Z_831: 7.10 -1.89 7.02 -1.97 -4.82 -1.52 0.41 4.18 6.92 5.29 8.33 -5.00
Z_456: 3.43 6.52 -5.74 -7.06 5.20 5.50 -7.80 -4.48 0.04 7.98 2.83 0.67
Z_31: 4.60 -5.79 -6.55 -5.02 7.70 -5.02 -6.78 1.13 -5.02 1.57 -5.02 -7.49
Z_539: -2.85 -3.74 -4.64 -6.37 1.84 7.11 -4.76 -4.60 -3.50 -1.73 5.92 -4.51
Z_865: -5.42 -1.61 -2.63 8.38 -7.76 -1.17 8.33 7.37 -3.52 8.25 0.61 6.16
Z_377: -1.63 -2.69 -4.74 3.20 2.62 5.76 -6.82 -2.06 5.00 5.58 2.70 2.77
Z_449: 5.45 -4.87 -2.88 -3.00 6.81 4.71 6.52 -1.29 -4.87 7.47 2.68 -4.83
loc: -4.48 : Z_456, 8
both Z_865 Z_831:  : 8.33
dup Z_31:  : -5.02
loc: 7.10 : Z_831, 1
row of Z_865 : -5.42 -1.61 -2.63 8.38 -7.76 -1.17 8.33 7.37 -3.52 8.25 0.61 6.16

Z_31: -1.81 4.29 1.81 -0.45 -7.62 1.89
Z_456: 0.52 4.09 1.10 -0.45 -7.62 -0.44
Z_584: -1.81 2.26 1.81 2.26 -7.62 2.26
Z_993: -1.48 3.98 1.61 -0.03 -7.34 2.51
Z_831: 2.92 4.14 2.42 -0.95 -8.07 2.47
Z_539: -1.81 1.81 2.91 0.65 -5.55 -3.04
dup Z_584:  : 2.26
loc: 2.47 : Z_831, 6
find: -1.81 2.26 1.81 2.26 -7.62 2.26 : Z_584
loc: 2.91 : Z_539, 3
row of Z_456 : 0.52 4.09 1.10 -0.45 -7.62 -0.44
find: -1.48 3.98 1.61 -0.03 -7.34 2.51 : Z_993
row of Z_539 : -1.81 1.81 2.91 0.65 -5.55 -3.04

Z_377: -6.80 -0.93 1.27 -1.42 0.40 1.83 -2.05 -3.20 4.18
Z_584: -6.80 -3.60 1.27 -1.42 0.40 1.83 -0.92 -3.20 4.18
Z_865: -5.01 -3.60 -5.27 1.56 -2.96 -4.36 -0.80 4.94 1.80
row of Z_584 : -6.80 -3.60 1.27 -1.42 0.40 1.83 -0.92 -3.20 4.18
loc: -0.93 : Z_377, 2

Z_867: -1.65 -1.45 -0.30 0.40 7.90 -1.28
Z_377: 3.43 3.36 0.39 -0.53 -5.55 0.41
Z_584: 0.00 0.40 -0.32 -0.67 -0.36 0.00
Z_456: 0.37 1.16 0.36 5.14 2.94 -1.57
row of Z_584 : 0.00 0.40 -0.32 -0.67 -0.36 0.00
both Z_584 Z_867:  : 0.40
row of Z_456 : 0.37 1.16 0.36 5.14 2.94 -1.57
both Z_867 Z_584:  : 0.40
loc: 1.16 : Z_456, 2

Z_993: 1.96 -7.84 3.95 -1.20 3.23 4.77 5.31 2.19 1.28 0.58 0.70 -6.76 1.96 -2.87 -3.18 -1.69 1.15 -3.68 2.52 -2.93 -2.34 -6.35 -1.22 2.83 -0.38 3.52 0.05 6.36 -5.83 4.98 -4.33 5.15 -0.15 -4.49 6.57 4.37 -5.74 1.60 0.22 -0.04 1.04 -0.35 -5.94 -0.14 0.09 2.44 -2.79
Z_61: 1.82 -6.86 3.59 -1.74 2.27 4.44 4.25 1.92 1.16 0.73 1.04 -5.79 2.05 -3.43 -3.27 -1.10 0.76 -4.53 1.16 -3.45 -2.77 -6.23 -0.62 2.39 -1.01 4.95 -0.26 5.08 -6.35 4.46 -5.54 4.56 0.17 -3.53 6.31 4.21 -5.41 1.48 -0.41 -0.17 1.26 -0.82 -6.54 0.05 -0.66 2.83 -2.12
Z_539: 1.74 -8.29 5.66 -0.89 2.93 5.05 4.52 3.17 -0.44 0.25 0.40 -4.41 1.61 -2.73 -4.62 -2.93 0.96 -6.17 -0.47 -1.01 -4.48 -4.10 0.47 2.19 -2.91 2.80 0.43 3.65 -5.64 5.97 -4.58 4.61 -0.82 -5.03 7.58 6.13 -5.62 1.58 0.42 -0.46 2.70 1.18 -4.59 0.04 -1.15 3.01 -0.06
Z_865: 1.59 -7.60 3.62 -1.74 2.35 6.27 4.91 1.91 0.24 -0.07 0.88 -6.71 2.01 -3.01 -2.30 -2.39 1.02 -3.25 2.31 -3.31 -2.26 -6.16 -0.44 2.51 -0.06 4.95 -0.26 5.08 -6.35 4.46 -5.54 4.56 0.17 -3.53 6.31 4.21 -5.41 1.48 -0.41 -0.17 1.26 -0.82 -6.54 0.05 -0.66 2.83 -2.12
Z_362: 1.59 -7.60 3.62 -1.74 2.35 6.27 4.91 1.91 0.24 -0.07 0.88 -6.71 2.01 -3.01 -2.30 -2.39 1.02 -3.25 2.31 -3.31 -2.26 -6.16 -0.44 2.51 -0.06 4.58 -0.50 5.44 -6.36 4.18 -4.24 4.33 0.16 -4.12 6.86 4.26 -5.51 2.75 -0.08 0.17 1.24 -0.81 -6.22 -0.73 -0.58 2.62 -2.28
Z_449: 2.19 -7.98 3.74 -1.16 2.21 5.44 4.12 1.62 1.21 0.39 0.85 -6.61 1.91 -3.43 -3.22 -2.12 0.57 -4.30 1.35 -7.98 -2.87 -5.39 -0.79 2.13 -0.85 3.63 0.41 5.64 -6.56 4.08 -5.21 4.65 -0.37 -7.98 6.61 4.95 -5.51 1.20 -0.10 0.07 1.60 -0.72 -6.62 0.29 -0.66 2.48 -7.98
Z_867: 1.59 -7.60 3.62 -1.74 2.35 6.27 5.02 1.91 0.24 -0.07 0.88 -6.71 2.01 -3.01 -2.30 -2.39 1.02 -3.25 2.31 -3.31 -2.26 -6.16 -0.44 2.51 -0.06 4.58 -0.50 5.44 -6.36 4.18 -4.24 4.33 0.16 -4.12 6.86 4.26 -5.51 0.16 -0.08 0.17 1.24 -0.81 -6.22 -0.73 -0.58 2.62 -2.28
Z_831: 2.01 -7.86 3.45 -1.16 2.44 6.39 4.37 1.77 0.81 -0.46 0.67 -6.38 2.10 -3.54 -2.91 -1.72 2.61 -3.33 1.80 -3.17 -1.50 -7.26 -0.78 1.76 -1.26 3.92 0.24 5.53 -6.71 3.57 -5.27 3.58 0.02 -3.45 6.40 3.90 -5.51 2.08 0.07 -0.16 0.56 -0.86 -6.25 -0.12 0.67 2.63 -2.17
Z_377: 2.34 -7.48 4.06 -0.97 2.27 5.58 4.44 1.84 1.22 0.27 1.06 -6.62 2.32 -3.06 -3.04 -2.06 0.68 -4.18 1.77 -3.13 -2.72 -6.10 -0.25 1.91 -1.42 4.20 -0.14 5.65 -6.31 3.68 -5.21 5.38 -0.25 -3.09 6.00 5.18 -5.02 1.14 -0.01 0.42 1.91 -1.19 -6.43 -0.82 -0.90 3.14 -2.06
loc: 6.40 : Z_831, 35
loc: -1.15 : Z_539, 45
dup Z_867:  : 0.16
dup Z_449:  : -7.98

Z_867: 1.06 -1.72 -1.50 -2.15
Z_31: 0.61 0.22 1.10 -0.03
Z_456: -0.12 6.61 5.40 4.53
Z_584: 0.39 -1.12 -0.69 0.00
Z_993: -1.71 5.64 6.30 4.74
Z_362: 1.43 -0.31 -1.45 0.52
Z_377: 0.49 -1.47 -0.98 -1.47
Z_865: 0.51 -0.90 -0.90 -0.90
dup Z_865:  : -0.90
loc: -0.31 : Z_362, 2
dup Z_377:  : -1.47

Z_831: 9.09 5.59 1.83 -5.03 0.63 -0.02 -1.83
Z_865: -2.88 -1.02 -2.36 -3.58 -4.44 8.39 5.96
Z_61: 3.74 -0.56 3.57 3.50 3.42 -4.59 5.43
Z_31: -7.01 -0.02 -0.03 6.75 3.32 -5.21 -1.84
loc: -1.83 : Z_831, 7
row of Z_831 : 9.09 5.59 1.83 -5.03 0.63 -0.02 -1.83
row of Z_865 : -2.88 -1.02 -2.36 -3.58 -4.44 8.39 5.96
both Z_831 Z_31:  : -0.02

